Below are the code and all the weights of a small trained network. Each question names an input and a class and asks about switching units off, where a switched-off unit gives its printed mean instead of its output.

import numpy as np


def w(rows, s, z=0):
    codes = np.array(rows[::2]) - 128.0
    scale = np.full(codes.shape[1], s)
    scale[-1] = z or s
    return codes * scale


def f(y):
    return y / 2 * (1 + np.tanh(0.7978845608 * (y + 0.044715 * y**3)))


def log_softmax(a):
    a = a - a.max(-1, keepdims=True)
    return a - np.log(np.exp(a).sum(-1, keepdims=True))


def net(x, mask):
    res = np.array(x, float).reshape(1, 7) / 4 @ E
    y = f(res @ A[0][:, :-1].T + A[0][:, -1])
    res = res + np.where(mask, y, B[0][:, -1]) @ B[0][:, :-1]
    return log_softmax(res[-1] @ U[:, :-1].T + U[:, -1])


A, B = {}, {}
E = w([
[215,139,198,27,139],'x0',
[119,128,148,138,145],'x1',
[133,129,121,126,121],'x2',
[129,127,125,127,127],'x3',
[23,162,139,68,42],'x4',
[100,212,55,110,247],'x5',
[131,130,122,126,121],'x6',
],0.014)
A[0] = w([
[221,128,66,192,189,238],'neuron 0',
[135,43,170,182,53,253],'neuron 1',
[30,168,185,52,62,151],'neuron 2',
[115,222,84,115,172,157],'neuron 3',
[203,90,217,83,72,169],'neuron 4',
[183,180,165,2,180,12],'neuron 5',
],0.017,0.0049)
B[0] = w([
[206,152,171,220,224,234],'neuron 0',
[218,42,132,175,41,254],'neuron 1',
[86,168,115,71,14,246],'neuron 2',
[80,152,49,190,60,217],'neuron 3',
[91,152,206,6,246,238],'neuron 4',
[210,44,181,178,17,219],'neuron 5',
],0.018,0.026)
U = w([
[231,82,162,156,129,245],'0',
[143,126,143,106,13,248],'1',
[180,159,202,57,231,55],'2',
[92,203,184,2,106,4],'3',
[127,213,91,182,207,75],'4',
[19,216,43,128,106,40],'5',
],0.0097,0.0037)

Each question gives the input, the list of numbers given to net, and the class t.
The units are the neurons (one row each of A and B). Each row of codes is followed by its name. A weight is (code - 128) times the scale printed after its matrix; where a second scale follows, it is the last column's (A, B and U).
mask holds one flag per neuron, in row order. A switched-off neuron (its flag False) gives its mean, the last column of its row in B, instead of its output. The means were averaged over made-up inputs and are rounded, as every weight is.
A unit's drop is (log p(t) with every unit on - log p(t) with that unit switched off) / (log p(t) with every unit on - log p(t) with every unit switched off).
The circuit of an input: a set's keep is (log p(t) with only the set's units on - log p(t) with every unit switched off) / (log p(t) with every unit on - log p(t) with every unit switched off). Starting from all 6 units, units are removed one at a time, each time the one whose removal leaves the highest keep (on an exact tie, the one counted first), for as long as the keep stays at least 0.8.
units of the circuit, in order: the units of the circuit, biggest drop first
most important unit: the unit with the biggest drop
top k neurons: the k neurons with the biggest drops, biggest first
drop when u is switched off: that unit's drop, to one decimal
input [6,0,-1,-8,-3,-3,-8], class 2: units of the circuit, in order => [neuron 4]
input [1,3,-2,-8,3,-2,-8], class 3: units of the circuit, in order => [neuron 5; neuron 3]
input [5,-5,0,4,-5,-1,5], class 2: top 2 neurons => [neuron 4; neuron 1]
input [0,2,-5,-6,3,1,3], class 5: units of the circuit, in order => [neuron 1; neuron 5]
input [2,5,0,-6,8,0,0], class 3: top 2 neurons => [neuron 1; neuron 3]
input [0,4,-1,-8,3,3,-5], class 5: top 2 neurons => [neuron 1; neuron 5]
input [1,-2,7,3,-8,-7,-5], class 2: top 2 neurons => [neuron 4; neuron 5]
input [5,-6,-5,8,8,-1,6], class 3: top 2 neurons => [neuron 4; neuron 1]
input [8,5,-2,2,8,-1,2], class 3: top 2 neurons => [neuron 4; neuron 1]
input [-6,6,-2,-1,1,1,-2], class 5: units of the circuit, in order => [neuron 5; neuron 1]
input [-1,-6,7,0,3,8,6], class 5: top 2 neurons => [neuron 1; neuron 3]
input [-2,-7,5,-4,1,1,2], class 5: top 3 neurons => [neuron 1; neuron 5; neuron 0]
input [1,0,-2,2,-7,-3,-6], class 2: units of the circuit, in order => [neuron 5; neuron 4]
input [-3,-2,3,-6,2,8,7], class 5: most important unit => neuron 3
input [-2,-7,-8,6,0,-6,7], class 0: top 2 neurons => [neuron 1; neuron 2]
input [-7,8,-1,-6,0,8,-3], class 4: top 2 neurons => [neuron 2; neuron 0]
input [-2,1,5,-2,8,1,8], class 5: top 3 neurons => [neuron 1; neuron 5; neuron 4]
input [-2,7,-8,-3,-4,1,2], class 4: top 2 neurons => [neuron 1; neuron 5]
input [4,-4,3,-5,3,-5,6], class 3: drop when neuron 4 is switched off => 1.2
input [-2,-6,3,-2,-8,4,8], class 4: drop when neuron 5 is switched off => 0.0
input [1,-4,5,-1,-7,-8,-6], class 2: drop when neuron 5 is switched off => 0.3
input [-5,-2,-1,-6,0,-7,3], class 0: most important unit => neuron 2
